Below are the code and all the weights of a small trained network. Each question names an input and a target symbol and asks about switching units off, where a switched-off unit gives its printed mean instead of its output.

import numpy as np


def w(rows, s, z=0):
    codes = np.array(rows[::2]) - 128.0
    scale = np.full(codes.shape[1], s)
    scale[-1] = z or s
    return codes * scale


def norm(h):
    return h / np.sqrt((h * h).mean(-1, keepdims=True) + 1e-5)


def f(y):
    return np.maximum(y, 0)


def softmax(a):
    e = np.exp(a - a.max(-1, keepdims=True))
    return e / e.sum(-1, keepdims=True)


def log_softmax(a):
    a = a - a.max(-1, keepdims=True)
    return a - np.log(np.exp(a).sum(-1, keepdims=True))


def net(x, mask):
    ids = ['βγδζξφ'.index(c) for c in x.split()]
    T = len(ids)
    res = E[ids] + P[:T]
    u = 0
    for l in range(3):
        q, k, v = (norm(res) @ M[l].T for M in (Q, K, V))
        z = softmax(np.where(np.tri(T) > 0, q @ k.T / 4**0.5, -1e9)) @ v
        res = res + np.where(mask[u], z, O[l][:, -1]) @ O[l][:, :-1]
        u += 1
        y = f(norm(res) @ A[l][:, :-1].T + A[l][:, -1])
        res = res + np.where(mask[u : u + 4], y, B[l][:, -1]) @ B[l][:, :-1]
        u += 4
    return log_softmax(norm(res)[-1] @ U[:, :-1].T + U[:, -1])


Q, K, V, O, A, B = {}, {}, {}, {}, {}, {}
E = w([
[51,30,139,160,144,160,153,31,168,124],'β',
[85,146,96,49,130,210,99,25,127,124],'γ',
[160,133,84,131,199,198,105,113,100,245],'δ',
[178,132,143,128,204,93,42,176,69,52],'ζ',
[70,136,137,39,90,34,40,115,184,57],'ξ',
[149,223,99,118,171,60,74,6,175,148],'φ',
],0.017)
P = w([
[191,89,247,63,152,172,11,119,254,155],'0',
[159,124,194,117,144,146,43,102,184,172],'1',
[131,123,155,131,159,125,64,88,140,174],'2',
[103,115,110,141,157,104,74,84,117,154],'3',
[77,122,75,142,161,93,109,92,110,131],'4',
[65,126,62,133,167,70,186,122,138,102],'5',
[109,137,63,83,209,78,249,149,162,31],'6',
],0.009)
Q[0] = w([
[132,97,111,216,254,94,43,113,202,135],'L0H0',
[186,93,110,156,135,155,206,159,136,46],'L0H0',
[134,186,95,70,137,117,196,124,115,40],'L0H0',
[25,72,42,91,235,106,110,59,115,44],'L0H0',
],0.0081)
K[0] = w([
[45,148,32,89,79,138,149,103,63,114],'L0H0',
[163,174,128,42,138,100,188,163,203,159],'L0H0',
[142,68,111,126,120,131,225,189,193,105],'L0H0',
[59,192,2,159,139,46,211,165,52,130],'L0H0',
],0.0078)
V[0] = w([
[95,106,113,148,245,137,136,116,115,229],'L0H0',
[129,43,90,193,99,58,104,158,223,133],'L0H0',
[35,120,138,41,145,194,72,122,75,94],'L0H0',
[3,121,91,72,95,61,168,151,210,190],'L0H0',
],0.0067)
O[0] = w([
[173,156,137,89,114,112,134,198,255,164,243],'L0H0',
[121,80,108,156,142,147,92,137,122,192,129],'L0H0',
[198,137,189,8,144,118,145,149,141,72,253],'L0H0',
[118,99,82,76,98,85,54,93,134,196,29],'L0H0',
],0.01,0.0047)
A[0] = w([
[99,255,96,201,126,9,107,110,93,155,70],'L0N0',
[133,135,175,130,61,74,80,235,122,61,133],'L0N1',
[246,90,159,37,158,82,152,179,67,169,254],'L0N2',
[126,205,171,103,123,103,120,59,162,153,79],'L0N3',
],0.0066,0.0035)
B[0] = w([
[242,135,31,63,214,97,136,141,37,144,153],'L0N0',
[29,172,130,197,120,123,2,236,100,139,207],'L0N1',
[113,17,21,160,82,191,140,83,145,95,254],'L0N2',
[120,138,179,99,201,229,185,131,112,156,174],'L0N3',
],0.0076,0.0085)
Q[1] = w([
[13,119,28,167,179,190,97,153,157,89],'L1H0',
[136,157,106,98,223,60,125,97,119,159],'L1H0',
[84,146,95,101,253,115,123,130,190,114],'L1H0',
[139,109,65,133,229,101,110,103,172,94],'L1H0',
],0.0072)
K[1] = w([
[144,110,154,135,248,86,84,139,192,103],'L1H0',
[93,227,97,68,121,191,112,3,168,115],'L1H0',
[144,187,73,74,206,112,128,139,229,94],'L1H0',
[97,154,148,29,187,133,100,79,109,95],'L1H0',
],0.0063)
V[1] = w([
[82,93,133,153,2,139,135,217,185,71],'L1H0',
[176,144,114,174,97,141,116,97,130,154],'L1H0',
[155,180,143,152,150,103,90,84,117,154],'L1H0',
[160,176,119,87,198,44,89,202,172,136],'L1H0',
],0.008)
O[1] = w([
[217,191,173,14,1,210,124,51,49,125,2],'L1H0',
[125,163,199,58,168,67,170,173,107,95,100],'L1H0',
[70,205,98,71,237,33,64,195,132,121,155],'L1H0',
[13,203,117,164,120,95,73,117,110,217,233],'L1H0',
],0.008,0.0071)
A[1] = w([
[2,77,209,155,79,130,129,93,118,73,92],'L1N0',
[72,168,116,116,238,10,73,132,205,60,148],'L1N1',
[96,159,102,67,196,147,216,44,97,111,252],'L1N2',
[192,89,122,161,161,172,205,29,166,191,157],'L1N3',
],0.0068,0.003)
B[1] = w([
[182,130,185,109,73,101,159,139,9,144,152],'L1N0',
[163,70,131,147,90,76,170,149,83,150,248],'L1N1',
[178,122,33,138,85,92,128,171,135,163,161],'L1N2',
[175,126,120,157,65,124,150,93,83,65,166],'L1N3',
],0.011,0.013)
Q[2] = w([
[146,231,177,136,126,96,173,121,84,127],'L2H0',
[133,72,120,166,88,124,192,153,88,89],'L2H0',
[158,180,168,112,132,201,139,53,18,162],'L2H0',
[58,175,254,69,68,204,111,122,195,100],'L2H0',
],0.012)
K[2] = w([
[42,161,146,114,169,193,105,169,115,72],'L2H0',
[160,173,31,91,173,85,81,129,103,67],'L2H0',
[78,144,246,140,162,174,37,114,65,96],'L2H0',
[173,183,203,95,172,222,118,74,178,160],'L2H0',
],0.011)
V[2] = w([
[158,85,82,255,149,168,12,250,112,56],'L2H0',
[108,211,35,79,181,108,62,194,106,177],'L2H0',
[208,184,47,34,164,125,142,73,135,172],'L2H0',
[107,167,140,68,203,102,96,179,113,14],'L2H0',
],0.0095)
O[2] = w([
[207,254,145,147,5,209,181,60,95,93,253],'L2H0',
[76,152,152,8,158,186,155,100,127,38,134],'L2H0',
[118,68,226,100,215,59,159,94,159,38,98],'L2H0',
[186,190,51,112,162,26,182,34,67,109,143],'L2H0',
],0.012,0.015)
A[2] = w([
[153,102,251,111,53,166,73,128,199,119,83],'L2N0',
[147,101,211,102,114,116,131,135,108,48,200],'L2N1',
[149,47,116,141,132,218,104,71,93,147,4],'L2N2',
[149,78,236,113,84,113,145,91,83,160,164],'L2N3',
],0.012,0.0035)
B[2] = w([
[36,196,120,148,140,177,80,161,186,180,252],'L2N0',
[166,75,147,46,91,195,184,105,136,163,242],'L2N1',
[134,125,153,71,152,9,69,63,53,188,184],'L2N2',
[217,192,131,55,145,133,171,140,157,28,210],'L2N3',
],0.015,0.0045)
U = w([
[117,53,123,218,105,97,115,178,146,211,155],'β',
[187,14,169,115,147,141,197,148,150,116,128],'γ',
[94,196,169,129,137,183,183,227,255,140,1],'δ',
[170,163,146,182,80,115,212,178,119,114,214],'ζ',
[80,86,121,50,94,81,68,88,40,206,10],'ξ',
[46,168,183,187,226,71,107,64,169,78,178],'φ',
],0.0095,0.005)

Each question gives the input, a string of symbols that net reads in full, and the target symbol t.
The units are the heads (4 rows each of Q, K, V and O) and the neurons (one row each of A and B). Each row of codes is followed by its name. A weight is (code - 128) times the scale printed after its matrix; where a second scale follows, it is the last column's (O, A, B and U).
mask holds one flag per unit, layer by layer, with each layer's heads first. A switched-off unit (its flag False) gives its mean, the last column of its rows in O or B, instead of its output. The means were averaged over made-up inputs and are rounded, as every weight is.
A unit's drop is (log p(t) with every unit on - log p(t) with that unit switched off) / (log p(t) with every unit on - log p(t) with every unit switched off).
The circuit of an input: a set's keep is (log p(t) with only the set's units on - log p(t) with every unit switched off) / (log p(t) with every unit on - log p(t) with every unit switched off). Starting from the 12 units with the biggest drops (on a tie, the unit counted first), units are removed one at a time, each time the one whose removal leaves the highest keep (on an exact tie, the one counted first), for as long as the keep stays at least 0.8.
circuit, biggest first: the units of the circuit, biggest drop first
k most important neurons: the k neurons with the biggest drops, biggest first
k most important neurons of layer l: the k neurons of layer l with the biggest drops, biggest first
input ζ ζ ζ γ ζ, target γ: circuit, biggest first : [L1N2; L2H0; L2N1]
input φ ζ δ β δ φ ζ, target φ: 2 most important neurons : [L0N1; L0N0]
input β ξ ζ β ξ, target β: circuit, biggest first : [L2H0; L0N1]
input δ ξ γ, target ξ: 4 most important neurons : [L1N2; L2N2; L1N1; L0N1]
input β ζ β ξ ζ ζ φ, target φ: circuit, biggest first : [L1H0; L2H0]
input φ δ β δ, target δ: circuit, biggest first : [L0H0; L0N2; L2H0]
input φ γ β, target γ: circuit, biggest first : [L2H0]
input ζ φ ζ ζ γ, target γ: 2 most important neurons : [L1N2; L0N1]
input ζ β δ, target β: circuit, biggest first : [L2H0; L1N0]
input δ β γ ζ ζ φ, target γ: 3 most important neurons : [L1N2; L0N0; L1N1]
input φ β φ β, target φ: 3 most important neurons : [L0N0; L1N2; L2N1]
input ζ γ ζ φ φ β, target φ: 3 most important neurons of layer 0 : [L0N2; L0N0; L0N3]
input ζ β γ ξ, target γ: circuit, biggest first : [L2H0; L1N2; L2N1]
input ξ γ γ ζ ξ φ, target γ: circuit, biggest first : [L1H0; L2H0; L0N0]
input β ζ ξ ξ, target ξ: most important neuron : [L1N0]
input β φ β δ, target δ: circuit, biggest first : [L0H0; L2H0]
input ζ ζ γ φ δ ζ δ, target γ: circuit, biggest first : [L2H0; L0N1; L1N2]
input β ζ ξ β, target ξ: 4 most important neurons : [L2N2; L1N0; L1N1; L1N3]
input δ β ζ γ δ γ, target δ: 4 most important neurons : [L2N0; L0N0; L1N3; L0N2]
input ξ ξ β, target ξ: circuit, biggest first : [L2N2]
input ξ β ζ ζ δ γ, target δ: 2 most important neurons : [L2N0; L1N2]
input ζ ζ ζ ζ φ ζ β, target β: 2 most important neurons : [L0N1; L1N2]
input φ ζ φ γ, target φ: 4 most important neurons : [L0N2; L0N0; L2N1; L0N3]
input ζ ζ β γ, target β: 3 most important neurons : [L1N2; L1N1; L1N0]
input ζ β ζ, target β: 2 most important neurons : [L1N1; L0N2]
input ξ γ β ζ ξ ξ ζ, target ξ: 2 most important neurons : [L0N2; L2N2]
input γ δ ξ, target δ: 2 most important neurons : [L2N0; L2N3]
input ζ β γ φ ζ φ ζ, target φ: circuit, biggest first : [L2H0]
input β γ δ, target γ: 2 most important neurons of layer 0 : [L0N1; L0N2]
